[ 44 -14 -39   0 -11 -28   9] ans = 44
[  4  21  14  -8  43 -13] ans = 4
[-31  47  49  26] ans = -31
[-8  0 17 -6 35] ans = -8
[ -1  -2 -36 -15   0] ans = -1
[  7   2  -9  38  19 -21] ans = 7
[-42  17  -1 -24  10] ans = -42
---
-6.5,-17.5,17.6,-6.6,11.9,0.6 -> -6.5, 0.6

0.127,-0.049,-0.014,0.035,0.016,-0.158,-0.202
0.082,0.000,-0.003,0.148,-0.097,-0.097,-0.223
-> 0.127, -0.223

144.708,102.442,83.143,35.239,82.030,101.118
158.327,-15.932,-24.517,196.370,-170.023,-94.485
74.593,147.653,116.957,185.609,224.117,-36.112
-> 144.708, -36.112

-0.121,-0.059,-0.206,-0.057,0.116,-0.072
-0.083,-0.083,-0.008,0.016,-0.039,0.095
-> -0.121, 0.095

-0.131,-0.114,0.031,0.112 -> -0.131, 0.112

-62.63,-188.58,-172.96,47.93,-107.52
-45.07,-174.84,-94.46,-13.62,-144.55
-85.59,-190.14,188.39,-191.72,-192.41
-> -62.63, -192.41
---
[4397 9530 2405 6729 3767] ==> 9530, 6729

[[87 56 24 63 56 73 21]
 [71 74 71 34 92 99 97]] ==> 99, 97

[[8557 6975 8232 8268 6115]
 [9179 5302 7814 8946 2124]] ==> 9179, 8946

[6 7 0 6 9] ==> 9, 7

[ 50 213  27  17] ==> 213, 50

[ 40 -30  13  18   5] ==> 40, 18

[9847 3827 3159 1872 8410 5291] ==> 9847, 8410

[ 845  451   -3 -895  391  925  315] ==> 925, 845

[[ 256  191  814 -635  168 -417]
 [-436   68  155 -344 -291 -600]] ==> 814, 256
---
[ 186  217  135 -569  606] => 186, 606

[181 167 177 227  12 188 188] => 181, 188

[35 52  7 52 41 78 36] => 35, 36

[7 9 8 2 0 9] => 7, 9

[2 2 6 9 3 6] => 2, 6

[[2113 6997 4100 1184 7650 9686]
 [2900 8437 3563 1032 8825 9569]] => 2113, 9569

[[878 857 225 193]
 [795 863 853 849]] => 878, 849

[[5 6 5 7 6 3 6]
 [4 3 3 3 2 2 3]
 [3 3 3 6 3 2 3]] => 5, 3
---
[6 8 4 4 7 7 2] → 6
[884 687 315  94  21 240 178] → 884
[688  53 810 142 199 899] → 688
[5467 3134 3407 6383 9284] → 5467
[ 717  312   35  135 -797   95] → 717
[  4  26  27  -2 -43   9  36] → 4
[ 31 -14  11   7 -25] → 31
[242  35 193 169] → 242
---
[1 2 8 5 2]
8
[199  43 192 139 218]
192
[5 8 2 4 6]
2
[-592  -59  614 -295  474]
614
[ 36 -38 -31 -22 -43]
-31
[884 137 310 875 148]
310
[4 7 4 5 2]
4
[138 574   9 883 194]
9
---
[[42 23 22 39 28 18]
 [48 31 23 50 30 36]
 [16 75 13 32 21 24]] value 39

[4 7 2 7 5] value 2

[196 170 105  28] value 170

[[143 165 192 205 136]
 [ 93 114  91 116  63]] value 192

[[82 39 29  8 46  4]
 [14 15 31 45 24 33]] value 8

[6947 7255 8617 9360 2910 8579] value 9360

[ 43 -18 -26 -17   4  49] value -17

[[830 740 245  84 316 349]
 [440 671 577 638 505 504]
 [457 742 620 266 441 450]] value 84

[ 78  35 199  82  10] value 199
---
((9111, 7532, 8927, 6507), (2660, 2783, 4840, 5215)) out 2783
((27, 16, 20, 24, 33, 1), (36, 33, 10, 47, 2, 81)) out 33
((4, 3, 5, 1), (9, 1, 1, 4)) out 1
((8515, 4407, 1623, 5620, 3807, 8187, 1870), (5430, 7531, 2371, 8411, 2449, 9037, 2593)) out 7531
((29, -35, -15, 44, -8), (-11, -7, 14, 26, 16)) out -7
((144, 37, 32, 42), (73, 197, 87, 83)) out 197
((119, 45, 113, 94, 48), (164, 222, 113, 127, 155)) out 222
((472, -570, -336, 763, -455), (611, -229, -425, -96, -692)) out -229
((17, -3, -24, 36, -32), (-42, -19, 36, -40, -48)) out -19
((8, 15, -14, 35, 25, -11), (7, -39, -30, -4, -5, -38)) out -39
---
[[ -5 -18   1  -2   6 -10]
 [ 16  -1 -17 -35 -16 -47]
 [  8  10   5   9 -11   1]] --> -35

[-30  34   3  21 -47] --> -30

[[ 29  23  20   9]
 [-13  34   5  14]
 [ -5 -45  -1 -32]] --> -32

[-18  31 -16  33  45  -5] --> -16

[ -5 -43  -3 -46 -39] --> -43

[-17 -14  24  46] --> -14

[-11  44 -12   1] --> -11

[  5  10   0  -4  39 -10] --> -4
---
Q: array([-10,  -1,  -2,  39, -46])
A: -10
Q: array([ 37,  46, -45,   3,  32])
A: 37
Q: array([ 568, -642,  829,  652,  348])
A: 568
Q: array([-45,  11,  40, -49,  21])
A: -45
Q: array([7921, 6414, 2272, 3930, 3774])
A: 7921
Q: array([8559, 2888, 2650, 1759, 3242])
A: 8559
---
  0  -40   -4  -39   19   18  -29 Answer: 0
 -7   10    1   -8  -20   48 Answer: -7
 -8   46  -13   14   37   -6   -4 Answer: -8
-38  -27    7  -22  -37   10 Answer: -38
 40    3  -20  -14 Answer: 40
13   9  36  -7  -9  -1  -8 Answer: 13
---
 679  -224  -180  -516  -463 → -224
15  13  46  82 → 13
230  175  111   38 → 175
1  8  6  7  3  4  6 → 8
53  32  10  75  50 → 32
21  79  28  76  46 → 79
101  121  143  194   74   35   51 → 121
5  8  6  4  0 → 8
---
[[-6, -27, 16, 39], [11, 23, 19, -23], [22, 27, 5, 14]] Out: 27
[39, 3, 24, -47] Out: 24
[[48, 40, 24, 57, 41, 77], [47, 46, 6, 40, 26, 80]] Out: 77
[[129, 100, 183, 146], [106, 191, 57, 230]] Out: 191
[2, -36, 43, -3] Out: 2
[8472, 5692, 6345, 1548, 5031] Out: 6345
[[0, 2, 2, 1, 1, 3, 1], [8, 1, 3, 5, 3, 0, 4], [3, 2, 4, 2, 3, 4, 2]] Out: 5
[[471, 89, -953, -463, 980, -724], [-492, -414, -980, -122, -647, 722]] Out: 722
[234, 280, 696, 768, 372, 728, 205] Out: 728
[7285, 7867, 7792, 7448, 3132] Out: 7792
---
-39,43,-36,-38,31,38,34
42,-42,-17,42,25,-41,19
>> -41

-30,44,-46,-1,-12,-7,33
22,-36,37,4,9,4,-25
-23,32,-34,0,-5,-4,26
>> 4

-24,11,-23,-25,-25,-16,-17
4,-8,24,37,34,17,47
-29,12,1,-46,-9,5,-34
>> 17

-2,2,-16,20,38,-29,4
-2,7,-10,-2,-6,-7,-3
>> -7

-20,-25,12,-10,-14,1
-13,-12,-5,-5,7,-45
-18,-19,8,-10,-10,-2
>> 7

37,38,0,37,36,37,38
38,39,0,38,38,39,39
>> 39

22,-3,37,29
-29,-12,-25,-27
>> -25

-14,19,8,3,-36,-33
-27,-29,-32,-12,6,15
-3,-33,-9,20,-36,-5
>> 6

18,-22,-2,40,10,-7,-3
16,-20,-1,36,9,-5,-2
-3,-23,-3,41,9,-5,17
>> -5

36,-29,-28,-10
8,36,31,7
-37,-15,-36,-17
>> 31
---
-328	266	-902	73
-509	440	-368	-115
-255	615	-849	-68
Answer: -849

415	372	135	793	429
566	145	698	231	405
412	34	687	323	541
Answer: 687

657	866	756	810	909	791
508	854	370	596	233	343
624	448	284	521	429	890
Answer: 284

-38	-29	40	-32	22
30	35	-26	-18	39
22	21	5	-36	-23
Answer: 5

46	31	71	24	83	13	32
30	41	25	45	42	35	31
34	45	42	29	38	25	54
Answer: 42

111	184	8	114	101	91
74	218	208	128	4	112
48	58	36	130	112	101
Answer: 36

43	93	68	188	590
101	162	95	-430	138
-571	175	34	18	61
Answer: 34

-3	44	-17	-12	50
-45	-6	12	45	-5
-32	14	32	24	21
Answer: 32

7	1	4	6
2	9	4	4
2	6	7	2
Answer: 7
